Below is a small trained network, with its code and all its weights. Each question gives an input and a class and asks what happens when units are switched off, that is, made to give their printed mean instead of their output.

import numpy as np


def w(rows, s, z=0):
    codes = np.array(rows[::2]) - 128.0
    scale = np.full(codes.shape[1], s)
    scale[-1] = z or s
    return codes * scale


def norm(h):
    return h / np.sqrt((h * h).mean(-1, keepdims=True) + 1e-5)


def f(y):
    return np.maximum(y, 0)


def log_softmax(a):
    a = a - a.max(-1, keepdims=True)
    return a - np.log(np.exp(a).sum(-1, keepdims=True))


def net(x, mask):
    res = np.array(x, float).reshape(1, 2) / 4 @ E
    u = 0
    for l in range(3):
        y = f(norm(res) @ A[l][:, :-1].T + A[l][:, -1])
        res = res + np.where(mask[u : u + 5], y, B[l][:, -1]) @ B[l][:, :-1]
        u += 5
    return log_softmax(norm(res)[-1] @ U[:, :-1].T + U[:, -1])


A, B = {}, {}
E = w([
[150,2,177,128,99,132,85,75,136,197],'x0',
[98,228,204,216,72,160,234,121,219,44],'x1',
],0.0074)
A[0] = w([
[95,98,125,141,135,133,172,144,188,141,22],'L0N1',
[143,132,167,135,135,133,64,158,154,254,44],'L0N2',
[228,56,173,121,114,81,31,110,151,221,123],'L0N3',
[141,68,130,97,133,138,66,114,195,179,251],'L0N4',
[140,197,135,94,185,132,163,96,64,163,97],'L0N5',
],0.008,0.002)
B[0] = w([
[191,116,65,101,94,86,234,103,146,151,149],'L0N1',
[178,72,161,120,174,108,72,159,64,120,178],'L0N2',
[1,94,224,113,153,98,52,95,116,234,250],'L0N3',
[42,168,118,144,137,179,92,248,70,95,212],'L0N4',
[33,102,126,114,132,132,91,73,119,141,160],'L0N5',
],0.0067,0.011)
A[1] = w([
[104,122,100,137,222,156,63,190,44,129,141],'L1N1',
[90,175,163,162,74,164,139,109,181,133,140],'L1N2',
[177,76,111,63,201,118,13,140,90,254,253],'L1N3',
[111,184,39,85,121,95,128,181,130,75,141],'L1N4',
[167,129,164,161,77,219,202,154,167,162,117],'L1N5',
],0.0074,0.0034)
B[1] = w([
[172,110,183,102,86,145,181,104,135,110,220],'L1N1',
[154,58,166,148,148,45,106,146,102,186,178],'L1N2',
[83,87,141,196,117,114,83,246,89,198,254],'L1N3',
[81,95,116,121,150,158,70,122,136,165,168],'L1N4',
[194,130,59,82,107,133,129,119,83,137,172],'L1N5',
],0.012,0.014)
A[2] = w([
[77,227,110,136,152,121,164,173,122,169,207],'L2N1',
[254,106,196,101,118,86,162,142,176,92,93],'L2N2',
[94,105,192,219,172,148,95,178,141,171,154],'L2N3',
[90,215,75,96,85,230,178,46,152,88,37],'L2N4',
[200,4,149,183,28,189,145,156,176,153,252],'L2N5',
],0.0071,0.0013)
B[2] = w([
[60,62,159,85,109,183,67,142,115,151,150],'L2N1',
[183,182,71,134,112,76,127,68,107,163,171],'L2N2',
[41,126,110,129,102,59,99,210,44,137,246],'L2N3',
[169,87,68,114,168,251,214,118,201,147,130],'L2N4',
[42,254,158,90,139,179,137,117,116,48,223],'L2N5',
],0.0079,0.012)
U = w([
[168,168,153,119,123,199,190,93,151,111,28],'0',
[225,33,140,172,145,148,170,97,171,59,1],'1',
[195,98,119,157,111,155,158,96,166,85,15],'2',
[254,208,83,124,71,22,209,72,70,176,182],'3',
[131,52,73,66,195,232,177,59,240,161,118],'4',
[45,58,157,116,99,114,84,198,55,212,223],'5',
],0.0093,0.0036)

Each question gives the input, the list of numbers given to net, and the class t.
The units are the neurons (one row each of A and B). Each row of codes is followed by its name. A weight is (code - 128) times the scale printed after its matrix; where a second scale follows, it is the last column's (A, B and U).
mask holds one flag per neuron, layer by layer. A switched-off neuron (its flag False) gives its mean, the last column of its row in B, instead of its output. The means were averaged over made-up inputs and are rounded, as every weight is.
A unit's drop is (log p(t) with every unit on - log p(t) with that unit switched off) / (log p(t) with every unit on - log p(t) with every unit switched off).
unit that matters most: the unit with the biggest drop
top k neurons: the k neurons with the biggest drops, biggest first
top k neurons in layer l: the k neurons of layer l with the biggest drops, biggest first
drop when u is switched off: that unit's drop, to one decimal
input [0,7], class 3: unit that matters most -> L1N3
input [0,2], class 3: top 2 neurons -> (L0N3, L0N4)
input [3,3], class 3: top 2 neurons -> (L0N3, L1N3)
input [-7,-1], class 4: top 2 neurons in layer 1 -> (L1N3, L1N2)
input [-7,-2], class 4: top 3 neurons -> (L0N3, L1N3, L0N2)
input [-4,6], class 3: top 2 neurons in layer 0 -> (L0N4, L0N3)
input [6,6], class 3: top 2 neurons -> (L1N3, L0N3)
input [8,8], class 3: top 2 neurons -> (L1N3, L0N3)
input [1,7], class 3: drop when L0N1 is switched off -> 0.0
input [5,8], class 3: drop when L1N3 is switched off -> 0.2
input [2,8], class 3: drop when L1N3 is switched off -> 0.2
